[128 = 0]

[144 114 145 131 125 149 116 131 123 136 130 113 128 107 125 142 118 129
 147 135 127 139 119 133 118 120 116 115 136 148 119] : H.W
[133 112 119 123 144 143 114 144 121 133 128 113 121 102 134 127 118 124
 153 125 144 119 124 117 137  91 135 134 169 190 133] : H.D
[134 108 131 118 146 159 121 125 131 130 156 113 111 113 116 144 114 112
 146 127 127 143 140 112 124 108 135 124 141 221 147] : H.W
[123 108 134 150 153 133 117 137 117 125 116 118 143 132 122 142 133 140
 140 150 139 120 117 129 101 139 119 116 117 126 109] : S.X
[139 112 134 164 127 132 103 169 111 129 120  90 129 127 112 138 126 143
 147 120 122 117 137 140 110 135 122 123 152 161 130] : S.X
[113 114 131 168 146 148 115 175 117 132 121 107 129 105 138 142 107 120
 204 151 180 125 137 130 128 124 145 119 154 181 115] : H.D
[128 125 147 155 163 166 110 202 115 122 123 100 127 116 113 137 116 130
 154 129 150 119 140 125 110 122 132 130 143 205 121] : H.W
[136 116 130 150 164 138 135 152 110 109 129 137 123 131 115 120 136 129
 133 145 165 134 140 141 117 120  94 122 145 240 141] : A.Z
[136 103 135 111 129 168  98 143 119 130 139  88 127 106 119 125 129 123
 165 110 114 120 157 140 115 105 131 117 155 212 136] : S.X
[119 121 134 105 120 147 131 115 119 122 132 104 123 107 122 133 110 128
 154 120 129 149 115 124 130 111 134 133 144 166 145] : H.W
[133 113 160 145 131 155 110 135 118 127 132 122 137 102 125 135 127 134
 175 103 138 123  99 131 125 119 137 137 151 181 142] : H.W
[125 127 112 131 121 124 160  98 146 129 127 137 128 117 113 132 134 126
 129 124 121 141 252 134 112 120 142 130 141 163 148] : A.Z
[141 125 135 159 136 154 124 147 110 131 117 109 124 127 120 132 119 130
 147 133 135 136 126 125 113 129 134 139 137 165 124] : H.W
[183 109 137 138 141 152 132 148 111 129 130 101 128 132 125 139 126 115
 165 154 166 131 127 130 114 124 149 126 128 187 126] : A.Q
[138 113 130 155 142 162 110 162 116 133 110 141 124 121 116 111 132 117
 130 171 147 123 128 117 115 117 129 119 124 150 119] : H.W
[144 119 128 151 134 149 106 147 118 131 106 103 132 120 175 133 122 110
 149 133 136 131 144 133 114 130 124 127 138 174 134] : S.X
[131 114 125 148 123 117 154 106 134 127 137 110 132 124 134 134 137 125
 129 142 149 125 133 130 131 129 137  99 139 132 145] : H.D
[136 112 142 120 123 144 113 126 118 134 137 105 127 122 126 136 139 128
 149 124 120 130 149 120 113 126 118 133 145 183 129] : S.X

[127 121 123 132 136 129 128 127 132 124 129 118 127 131 121 131 128 132
 125 126 126 128 128 131 128 126 138 132 113 104 134] : [12].(71)
[124 122 122 127 125 115 125 129 132 127 130 114 129 132 124 132 122 138
 133 131 101 130 137 137 129 130 128 130 109  88 132] : [12].(64)
[127 127 125 137 124 109 128 131 140 124 130 118 128 130 133 127 128 142
 131 125 123 128 121 134 128 122 134 122 138 129 115] : [6].(66)
[124 123 124 134 123 123 128 132 142 122 131 120 127 133 135 130 130 134
 136 130 127 127 118 133 128 127 131 125 144 111 114] : [6].(66)
[124 130 126 140 135 104 128 127 149 125 129 112 126 125 140 127 134 133
 121 127 138 130 114 123 124 131 141 125 145 117 122] : [11].(65)
[113 128 125 133 116 112 127 143 136 131 131 119 127 135 131 132 122 143
 144 135 119 126 120 138 130 137 118 124 153  88 118] : [10].(81)
[125 117 122 133 129 119 124 129 127 122 129 113 125 130 114 137 126 137
 128 129 109 130 140 139 129 128 138 130 109  88 132] : [12].(64)
[118 119 125 137 128 126 134 124 134 125 127 122 126 137 123 131 111 140
 147 137 115 130 118 144 127 129 123 128 127  88 136] : [12].(71)
[127 125 128 132 120 118 132 131 151 122 129 127 120 130 133 126 133 129
 138 130 120 129 121 128 125 125 132 125 139 109 116] : [11].(69)
[126 120 124 135 118 118 131 125 129 122 127 125 127 135 119 130 121 132
 129 133 104 129 138 137 129 129 127 126 138  99 128] : [12].(64)
[134 123 127 141 120 103 128 129 135 121 123 125 126 134 126 124 130 134
 125 128 125 126 127 134 127 129 136 118 168 142 112] : [6].(74)
[130 124 121 135 127 106 125 129 140 119 129 110 128 134 126 129 129 139
 128 126 115 130 128 137 126 126 139 124 118 112 118] : [6].(66)
[125 121 125 140 130 126 128 124 128 124 122 122 127 138 117 132 124 134
 125 128 126 126 126 134 134 129 132 131 143  90 135] : [12].(71)
[128 121 123 128 128 137 128 129 128 124 132 121 128 134 120 135 121 132
 132 126 116 127 129 136 128 124 131 129 107 110 133] : [12].(71)
[126 127 125 130 125 117 127 129 138 113 131 120 128 124 129 127 132 131
 128 126 132 130 124 123 127 127 135 128 133 131 120] : [11].(69)
[130 125 122 132 114 112 125 138 137 123 131 123 128 137 126 129 132 133
 133 126 126 126 125 138 127 130 130 120 144 126 107] : [6].(66)
[126 117 119 127 129 120 123 124 125 119 130 112 127 137 113 135 122 137
 130 131  95 130 146 143 128 127 134 131  91  88 135] : [12].(71)
[124 122 123 131 127 124 126 128 123 126 126 124 128 135 118 132 127 130
 127 128 115 128 137 136 127 129 128 134 126  93 135] : [12].(64)
[128 128 124 128 125 106 125 134 136 124 133 119 127 132 131 131 135 135
 129 125 131 128 121 129 130 127 133 125 132 127 116] : [6].(66)
[132 126 122 127 122 111 124 133 134 125 133 121 129 128 129 130 134 134
 124 125 117 125 136 132 127 127 134 122 126 142 110] : [6].(66)
[126 128 125 135 127 105 126 131 146 126 129 117 128 127 137 126 134 131
 124 124 125 131 123 125 126 131 138 125 139 122 114] : [11].(65)
[128 122 122 133 133 120 127 130 127 122 125 116 125 136 116 129 133 134
 120 127 118 130 137 132 123 125 141 130 122  88 134] : [12].(71)
[132 122 124 131 107 110 130 134 140 117 130 128 127 135 125 129 128 137
 142 132  94 130 140 137 126 128 126 123 141  98  98] : [6].(66)

[126 140 126 163 134 116 128 135 124 136 123 126 128 119 136 160 134 124
 135 108 138 147 130 124 117 126 117 120 106 137 125] : K.z66
[131 138 129  94 132 116 133 124 137 123 144 118 135 134 118 119 126 127
 130 119 137 104 125 118 137 107 135 138 137 131 135] : U.Z902
[125 136 130 129 130 117 140 127 130 124 127 128 126 129 123 137 126 128
 132 125 131 124 128 118 133 119 132 130 120 132 132] : U.Z231
[115 131 124 136 132 123 128 135 135 123 125 125 125 123 136 120 124 141
 130 120 131 128 130 114 121 137 132 135 118 128 145] : V.Z844
[137 103 126 102 118 143 123 124 126 128 117 131 116 126 133 103 127 120
 113 140 116 130 124 129 131 147 123 128 143 124 124] : G.z974
[119 133 126 132 135 119 123 138 136 128 132 120 121 117 136 119 123 144
 131 116 138 124 130 113 118 136 131 137 116 126 152] : V.Z844
[118 139 127 138 135 121 129 125 133 124 123 127 130 128 122 138 128 134
 131 123 128 127 127 118 129 114 136 128 112 131 131] : U.Z231
[124 122 129 114 137 124 125 143 136 132 135 117 117 112 143 104 121 148
 125 116 135 116 130 112 117 145 129 143 131 126 149] : V.Z844
[131 127 131 140 135 129 131 129 124 141 129 126 129 119 135 131 131 123
 134 124 140 130 134 128 119 137 122 130 116 124 124] : K.z813
[125 138 130 122 131 100 125 142 134 125 146 117 122 124 130 155 123 150
 128  96 142 119 124 110 133 108 128 122 132 136 134] : U.Z902
[129 135 131 117 132 118 128 129 137 128 139 121 130 130 125 134 133 132
 131 119 135 116 127 110 120 121 132 131 128 132 131] : U.Z902
[132 121 130 136 127 126 123 139 130 126 137 125 125 119 146 136 129 138
 130 120 136 132 131 136 123 141 120 125 134 128 123] : G.z974
[122 117 116 117 131 129 131 133 132 127 126 131 125 125 136 100 125 145
 138 144 131 110 131 126 119 138 130 140 128 125 137] : V.z38
[121 145 127 146 132 106 129 134 137 123 129 121 128 123 130 149 128 143
 131 106 140 132 125 110 129 121 137 130 121 132 139] : U.Z231
[151 121 132 121 130 121 122 138 129 134 138 124 121 117 134 137 125 124
 122 107 137 132 129 121 126 134 122 124 132 129 124] : G.z974
[126 133 134 109 132 111 117 130 135 122 140 115 127 124 131 126 124 149
 127 107 140 112 130 116 133 117 136 132 137 134 137] : U.Z902
[131 117 129 127 129 123 130 138 126 130 127 127 120 131 140 131 129 148
 125 117 136 128 122 122 123 132 127 126 132 127 127] : G.z974
[131 125 129 134 133 137 133 128 123 135 128 126 132 122 134 121 136 122
 138 137 130 127 135 133 115 140 121 133 115 129 131] : K.z813
